Small tables with named rows and columns. After each table, cells are looked up by row and column.

Table Fuvo
        Zamameg  Lelu   Zed
Lek        67.0  51.0  43.2
Mur        79.5  66.1  47.7
Vikebe      4.3  41.0  52.2
Kupot      54.5  41.0  38.7
Farume     41.9  41.0  34.2
Lev        41.9  41.0  38.7

Farume, Zed: 34.2
Lek, Zamameg: 67.0
Farume, Lelu: 41.0
Lev, Zamameg: 41.9
Farume, Zamameg: 41.9
Vikebe, Lelu: 41.0
Lev, Lelu: 41.0
Mur, Zamameg: 79.5
Kupot, Zamameg: 54.5
Lek, Zed: 43.2
Vikebe, Zamameg: 4.3
Kupot, Zed: 38.7
Lev, Zed: 38.7
Mur, Lelu: 66.1

Besota:
,Lapig,Melum
Vivov,144,234
Gulip,176,228
Duno,205,212
Rofi,57,125
Soze,66,186
Tesa,112,228
Nifisi,85,211
Tidiso,91,75
Vofez,70,96
Fip,226,186
Deve,56,156

Nifisi, Melum => 211
Tesa, Lapig => 112
Vivov, Melum => 234
Duno, Melum => 212
Fip, Melum => 186
Vofez, Melum => 96
Deve, Melum => 156
Deve, Lapig => 56
Gulip, Melum => 228
Duno, Lapig => 205
Fip, Lapig => 226
Tidiso, Melum => 75
Gulip, Lapig => 176

Tib =
,Zodu,Guva,Roz,Ribirim,Sapepug,Feso,Mus,Mase,Gof,Mibasi
Gatale,104,196,51,179,180,229,169,178,122,211
Gebolof,165,211,168,184,131,205,205,229,153,193
Didutof,189,208,190,184,151,206,209,209,140,200
Nositet,205,214,167,177,185,218,201,173,157,199
Sedusi,199,218,183,182,143,208,206,206,142,194
Sogu,110,225,86,162,136,235,208,227,177,193
Pufa,67,187,10,182,175,232,156,179,92,219
Ler,92,190,54,187,158,219,163,196,104,211

What is the Feso of Pufa in Tib?
232
What is the Feso of Sedusi in Tib?
208
What is the Mase of Gatale in Tib?
178
What is the Feso of Gatale in Tib?
229
What is the Guva of Didutof in Tib?
208
What is the Roz of Pufa in Tib?
10
What is the Mus of Gebolof in Tib?
205
What is the Roz of Gatale in Tib?
51
What is the Mus of Sedusi in Tib?
206
What is the Guva of Gebolof in Tib?
211
What is the Mibasi of Nositet in Tib?
199

Table Nul
fields: Fuz, Gupazu, Rof, Zev, Badize, Far, Gat
Biza: [409, 570, 264, 672, 600, 164, 186]
Sopuro: [910, 864, 863, 646, 201, 314, 661]
Zapuve: [826, 344, 333, 456, 675, 691, 635]
Tum: [768, 298, 499, 799, 654, 232, 451]
Gogofu: [372, 858, 718, 363, 823, 267, 185]
Gesumus: [267, 572, 648, 178, 655, 837, 562]
Pusetek: [606, 637, 378, 470, 631, 435, 757]
Fazer: [753, 418, 401, 540, 442, 123, 551]
Dov: [595, 291, 540, 396, 577, 309, 444]
Zumuzar: [695, 848, 210, 806, 335, 340, 517]
Duzod: [242, 312, 620, 255, 676, 819, 286]
Zopi: [782, 132, 281, 674, 234, 562, 232]
Biralu: [170, 283, 843, 459, 147, 553, 894]
Natim: [859, 682, 192, 398, 893, 561, 262]

Sopuro, Gat: 661
Gogofu, Fuz: 372
Zumuzar, Gupazu: 848
Dov, Rof: 540
Biza, Gupazu: 570
Gesumus, Far: 837
Tum, Gat: 451
Gogofu, Zev: 363
Dov, Gupazu: 291
Sopuro, Far: 314
Gesumus, Gupazu: 572
Natim, Zev: 398
Gogofu, Gat: 185
Dov, Far: 309
Dov, Gat: 444
Duzod, Fuz: 242
Biralu, Zev: 459
Gogofu, Rof: 718
Zopi, Far: 562

Table Luninu
	Fede	Datanit	Nened
Kedeb	58	57	72
Nup	147	95	27
Vibara	249	220	89

Datanit of Vibara = 220
Datanit of Kedeb = 57
Nened of Nup = 27
Nened of Vibara = 89
Fede of Nup = 147
Nened of Kedeb = 72
Row with the largest Fede: Vibara

Nit:
cols = Memel, Gegevul, Lenos, Muvar, Baboli, Noz, Lok
Lol: [4.1, -3.5, 3.0, -1.1, 1.2, 1.9, 4.3]
Kitom: [4.3, 4.7, 2.3, 2.7, -5.4, -0.1, 5.3]
Pudif: [-0.8, 5.4, 8.3, 5.0, -1.8, 6.1, -0.6]
Ruto: [0.6, 4.5, 0.0, 2.3, -2.1, 0.3, -0.2]

Ruto, Noz => 0.3
Pudif, Noz => 6.1
Ruto, Memel => 0.6
Ruto, Muvar => 2.3
Kitom, Baboli => -5.4
Ruto, Gegevul => 4.5

Vuzo:
,Zet,Vog,Ketaz,Nirefa,Mizuven,Pesuro
Med,75,70,188,185,108,167
Minogi,114,65,176,172,100,189
Dakizom,110,22,153,185,82,166
Zatum,132,89,216,183,72,199
Lun,87,66,156,178,91,177
Zat,86,58,124,121,103,164
Kas,120,78,153,162,82,174
Gusuvit,114,63,160,160,102,170
Nubon,129,81,168,219,145,188
Dodotof,116,82,161,102,106,154
Popefa,149,108,143,135,85,172

Gusuvit, Mizuven: 102
Gusuvit, Pesuro: 170
Kas, Pesuro: 174
Zatum, Zet: 132
Popefa, Mizuven: 85
Lun, Vog: 66
Nubon, Pesuro: 188
Minogi, Mizuven: 100
Zatum, Nirefa: 183
Minogi, Ketaz: 176
Dodotof, Ketaz: 161
Dakizom, Mizuven: 82
Gusuvit, Vog: 63
Zat, Nirefa: 121
Nubon, Zet: 129
Lun, Ketaz: 156
Zatum, Pesuro: 199
Dodotof, Zet: 116
Which row has the largest Nirefa? Nubon

